Below is a small trained network, with its code and all its weights. Each question gives an input and a target symbol and asks what happens when units are switched off, that is, made to give their printed mean instead of their output.

import numpy as np


def w(rows, s, z=0):
    codes = np.array(rows[::2]) - 128.0
    scale = np.full(codes.shape[1], s)
    scale[-1] = z or s
    return codes * scale


def f(y):
    return np.maximum(y, 0)


def softmax(a):
    e = np.exp(a - a.max(-1, keepdims=True))
    return e / e.sum(-1, keepdims=True)


def log_softmax(a):
    a = a - a.max(-1, keepdims=True)
    return a - np.log(np.exp(a).sum(-1, keepdims=True))


def net(x, mask):
    ids = ['ΓΔΘΛΞΣαβεζφ'.index(c) for c in x.split()]
    T = len(ids)
    res = E[ids] + P[:T]
    r = res
    for j in range(2):
        rows = slice(2 * j, 2 * j + 2)
        q, k, v = (r @ M[0][rows].T for M in (Q, K, V))
        z = softmax(np.where(np.tri(T) > 0, q @ k.T / 2**0.5, -1e9)) @ v
        o = O[0][rows]
        res = res + np.where(mask[j], z, o[:, -1]) @ o[:, :-1]
    y = f(res @ A[0][:, :-1].T + A[0][:, -1])
    res = res + np.where(mask[2:18], y, B[0][:, -1]) @ B[0][:, :-1]
    return log_softmax(res[-1] @ U[:, :-1].T + U[:, -1])


Q, K, V, O, A, B = {}, {}, {}, {}, {}, {}
E = w([
[196,137,215,204],'Γ',
[73,97,53,114],'Δ',
[186,184,77,205],'Θ',
[180,112,210,104],'Λ',
[76,59,167,142],'Ξ',
[120,135,160,183],'Σ',
[123,115,102,81],'α',
[84,54,76,32],'β',
[144,52,231,160],'ε',
[196,57,221,2],'ζ',
[117,145,68,180],'φ',
],0.0079)
P = w([
[178,100,118,149],'0',
[132,152,121,109],'1',
[89,99,251,143],'2',
[126,80,117,130],'3',
[121,160,111,86],'4',
[88,183,213,131],'5',
[127,81,118,128],'6',
],0.033)
Q[0] = w([
[114,6,119,92],'H0',
[79,40,160,105],'H0',
[91,4,166,213],'H1',
[87,156,189,198],'H1',
],0.016)
K[0] = w([
[219,113,85,172],'H0',
[171,11,133,156],'H0',
[230,39,112,180],'H1',
[95,35,81,146],'H1',
],0.013)
V[0] = w([
[171,105,151,253],'H0',
[122,97,25,71],'H0',
[116,29,143,71],'H1',
[242,150,233,99],'H1',
],0.015)
O[0] = w([
[139,149,109,249,246],'H0',
[91,95,87,94,81],'H0',
[178,48,124,69,186],'H1',
[228,196,189,85,185],'H1',
],0.017,0.011)
A[0] = w([
[108,88,107,186,170],'N0',
[129,165,76,187,32],'N1',
[133,127,122,197,35],'N2',
[104,79,76,167,79],'N3',
[36,115,146,154,134],'N4',
[153,74,49,135,151],'N5',
[157,173,150,107,55],'N6',
[194,113,57,151,94],'N7',
[110,190,3,121,66],'N8',
[174,21,86,166,83],'N9',
[146,176,149,108,83],'N10',
[88,142,188,186,66],'N11',
[142,104,67,105,254],'N12',
[96,180,162,171,140],'N13',
[141,10,174,147,108],'N14',
[163,163,49,78,81],'N15',
],0.013,0.0085)
B[0] = w([
[180,168,155,144,237],'N0',
[93,107,124,147,207],'N1',
[82,121,140,125,253],'N2',
[143,65,76,108,198],'N3',
[142,226,166,103,190],'N4',
[255,147,151,124,211],'N5',
[105,56,143,137,218],'N6',
[78,149,89,18,238],'N7',
[117,70,107,219,175],'N8',
[29,98,230,161,251],'N9',
[109,61,150,121,207],'N10',
[127,111,78,70,252],'N11',
[163,236,126,116,205],'N12',
[127,114,105,41,249],'N13',
[110,166,5,157,244],'N14',
[118,6,129,207,166],'N15',
],0.0094,0.016)
U = w([
[59,105,196,126,1],'Γ',
[74,169,74,126,84],'Δ',
[68,176,172,86,103],'Θ',
[167,176,167,107,155],'Λ',
[190,111,82,215,252],'Ξ',
[112,114,86,72,57],'Σ',
[187,142,34,102,104],'α',
[74,44,102,179,90],'β',
[157,74,85,144,84],'ε',
[143,157,195,196,238],'ζ',
[171,251,145,108,197],'φ',
],0.015,0.0062)

Each question gives the input, a string of symbols that net reads in full, and the target symbol t.
The units are the heads (2 rows each of Q, K, V and O) and the neurons (one row each of A and B). Each row of codes is followed by its name. A weight is (code - 128) times the scale printed after its matrix; where a second scale follows, it is the last column's (O, A, B and U).
mask holds one flag per unit, heads first, then neurons. A switched-off unit (its flag False) gives its mean, the last column of its rows in O or B, instead of its output. The means were averaged over made-up inputs and are rounded, as every weight is.
A unit's drop is (log p(t) with every unit on - log p(t) with that unit switched off) / (log p(t) with every unit on - log p(t) with every unit switched off).
The circuit of an input: a set's keep is (log p(t) with only the set's units on - log p(t) with every unit switched off) / (log p(t) with every unit on - log p(t) with every unit switched off). Starting from the 12 units with the biggest drops (on a tie, the unit counted first), units are removed one at a time, each time the one whose removal leaves the highest keep (on an exact tie, the one counted first), for as long as the keep stays at least 0.8.
circuit, biggest first: the units of the circuit, biggest drop first
most important unit: the unit with the biggest drop
top k neurons: the k neurons with the biggest drops, biggest first
heads that matter: for each layer, one digit per head in row order, 1 if its drop is at least 0.15 and else 0, layers parted by /
input α Δ α, target α: most important unit	N9
input Θ Γ φ Ξ Δ Δ, target Ξ: heads that matter	01
input Λ Δ Σ, target Λ: top 3 neurons	[N9, N13, N11]
input Δ ε Λ Λ Ξ, target φ: top 2 neurons	[N9, N6]
input Λ Δ φ Δ, target Λ: top 2 neurons	[N7, N14]
input Δ β φ, target Δ: top 2 neurons	[N14, N4]
input Ξ φ Σ, target Ξ: circuit, biggest first	[N14, N9]
input φ φ φ φ Δ α, target φ: top 2 neurons	[N9, N4]
input ε φ Λ φ φ Δ, target φ: heads that matter	11
input Δ φ Λ Δ, target Ξ: heads that matter	00
input α ζ Δ, target α: circuit, biggest first	[N9, N14]
input Δ Σ Λ Λ Δ Δ, target Λ: heads that matter	11
input Λ Δ Ξ Λ φ, target Δ: top 3 neurons	[N8, N4, N9]
input φ Θ Δ β Θ Λ, target β: top 4 neurons	[N14, N9, N5, N12]
input Δ α ζ, target Δ: top neuron	[N14]
input Θ ζ Θ Δ φ Λ, target Δ: heads that matter	01
input Δ φ ζ Δ Λ Λ ζ, target Ξ: top 2 neurons	[N9, N5]
input Δ φ Δ β, target Ξ: heads that matter	01
input α ζ ε, target α: circuit, biggest first	[N9, N14]
input Δ Δ Δ Δ Γ ζ Λ, target Ξ: circuit, biggest first	[N5, N13, H0]
input β Γ β ζ, target α: circuit, biggest first	[N14, H1]
input ζ α Δ Δ Γ Ξ, target Δ: circuit, biggest first	[H1, N14, N4]
